Here is a tiny trained network, its code and every weight. The questions are about switching its units off for an input and a class, where a switched-off unit gives its printed mean instead of its output.

import numpy as np


def w(rows, s, z=0):
    codes = np.array(rows[::2]) - 128.0
    scale = np.full(codes.shape[1], s)
    scale[-1] = z or s
    return codes * scale


def f(y):
    return np.maximum(y, 0)


def log_softmax(a):
    a = a - a.max(-1, keepdims=True)
    return a - np.log(np.exp(a).sum(-1, keepdims=True))


def net(x, mask):
    res = np.array(x, float).reshape(1, 3) / 4 @ E
    y = f(res @ A[0][:, :-1].T + A[0][:, -1])
    res = res + np.where(mask, y, B[0][:, -1]) @ B[0][:, :-1]
    return log_softmax(res[-1] @ U[:, :-1].T + U[:, -1])


A, B = {}, {}
E = w([
[99,1,139,152,104],'x0',
[215,87,66,201,218],'x1',
[34,61,76,193,66],'x2',
],0.008)
A[0] = w([
[181,224,113,103,181,138],'neuron 1',
[45,158,95,213,115,144],'neuron 2',
[129,139,142,138,134,71],'neuron 3',
[110,78,113,111,99,71],'neuron 4',
[148,108,89,169,145,31],'neuron 5',
[97,255,155,30,82,176],'neuron 6',
[142,158,84,219,180,226],'neuron 7',
[206,71,144,142,206,254],'neuron 8',
[95,101,183,88,158,147],'neuron 9',
[201,118,147,51,157,178],'neuron 10',
[49,33,145,141,66,175],'neuron 11',
[106,85,121,216,133,197],'neuron 12',
[188,53,186,72,115,141],'neuron 13',
[123,150,170,41,113,223],'neuron 14',
[108,179,56,156,82,99],'neuron 15',
[178,93,99,196,173,141],'neuron 16',
[115,20,112,161,132,243],'neuron 17',
],0.012,0.0032)
B[0] = w([
[140,91,202,191,118,220],'neuron 1',
[199,72,123,61,135,190],'neuron 2',
[124,125,130,126,124,130],'neuron 3',
[101,113,137,108,89,160],'neuron 4',
[136,189,93,141,116,161],'neuron 5',
[117,254,248,75,133,248],'neuron 6',
[218,147,113,185,125,202],'neuron 7',
[158,99,61,183,188,212],'neuron 8',
[118,123,95,91,151,154],'neuron 9',
[186,104,128,101,201,191],'neuron 10',
[65,64,159,80,36,233],'neuron 11',
[166,178,78,92,76,203],'neuron 12',
[103,85,75,73,190,162],'neuron 13',
[128,207,129,72,182,197],'neuron 14',
[212,107,132,94,144,158],'neuron 15',
[100,164,94,202,108,201],'neuron 16',
[46,125,59,103,71,226],'neuron 17',
],0.027,0.013)
U = w([
[150,176,32,193,106,73],'0',
[91,212,255,75,161,148],'1',
[226,93,129,53,93,255],'2',
[106,29,114,127,103,6],'3',
[115,76,83,56,175,140],'4',
[93,116,105,66,4,146],'5',
[163,148,154,68,195,55],'6',
[195,105,179,244,148,109],'7',
],0.0089,0.0036)

Each question gives the input, the list of numbers given to net, and the class t.
The units are the neurons (one row each of A and B). Each row of codes is followed by its name. A weight is (code - 128) times the scale printed after its matrix; where a second scale follows, it is the last column's (A, B and U).
mask holds one flag per neuron, in row order. A switched-off neuron (its flag False) gives its mean, the last column of its row in B, instead of its output. The means were averaged over made-up inputs and are rounded, as every weight is.
A unit's drop is (log p(t) with every unit on - log p(t) with that unit switched off) / (log p(t) with every unit on - log p(t) with every unit switched off).
The circuit of an input: a set's keep is (log p(t) with only the set's units on - log p(t) with every unit switched off) / (log p(t) with every unit on - log p(t) with every unit switched off). Starting from the 12 units with the biggest drops (on a tie, the unit counted first), units are removed one at a time, each time the one whose removal leaves the highest keep (on an exact tie, the one counted first), for as long as the keep stays at least 0.8.
units of the circuit, in order: the units of the circuit, biggest drop first
top k neurons: the k neurons with the biggest drops, biggest first
drop when u is switched off: that unit's drop, to one decimal
input [3,-2,-5], class 6: units of the circuit, in order => [neuron 11; neuron 13]
input [3,-2,-4], class 6: units of the circuit, in order => [neuron 11; neuron 13]
input [6,-4,-7], class 6: units of the circuit, in order => [neuron 13; neuron 11]
input [6,3,-6], class 0: units of the circuit, in order => [neuron 8]
input [2,0,-4], class 6: top 2 neurons => [neuron 17; neuron 11]
input [0,3,-1], class 0: top 2 neurons => [neuron 6; neuron 1]
input [-4,0,3], class 2: top 2 neurons => [neuron 6; neuron 14]
input [6,2,-4], class 4: top 2 neurons => [neuron 13; neuron 7]
input [-1,8,-2], class 0: top 3 neurons => [neuron 16; neuron 6; neuron 5]
input [1,-7,3], class 1: top 2 neurons => [neuron 6; neuron 17]
input [7,-3,-4], class 4: top 2 neurons => [neuron 13; neuron 6]
input [8,4,1], class 5: drop when neuron 11 is switched off => 0.8
input [-6,4,4], class 7: drop when neuron 17 is switched off => 0.4
input [-6,-3,6], class 1: drop when neuron 6 is switched off => 1.0
input [-3,5,0], class 7: top neuron => [neuron 17]
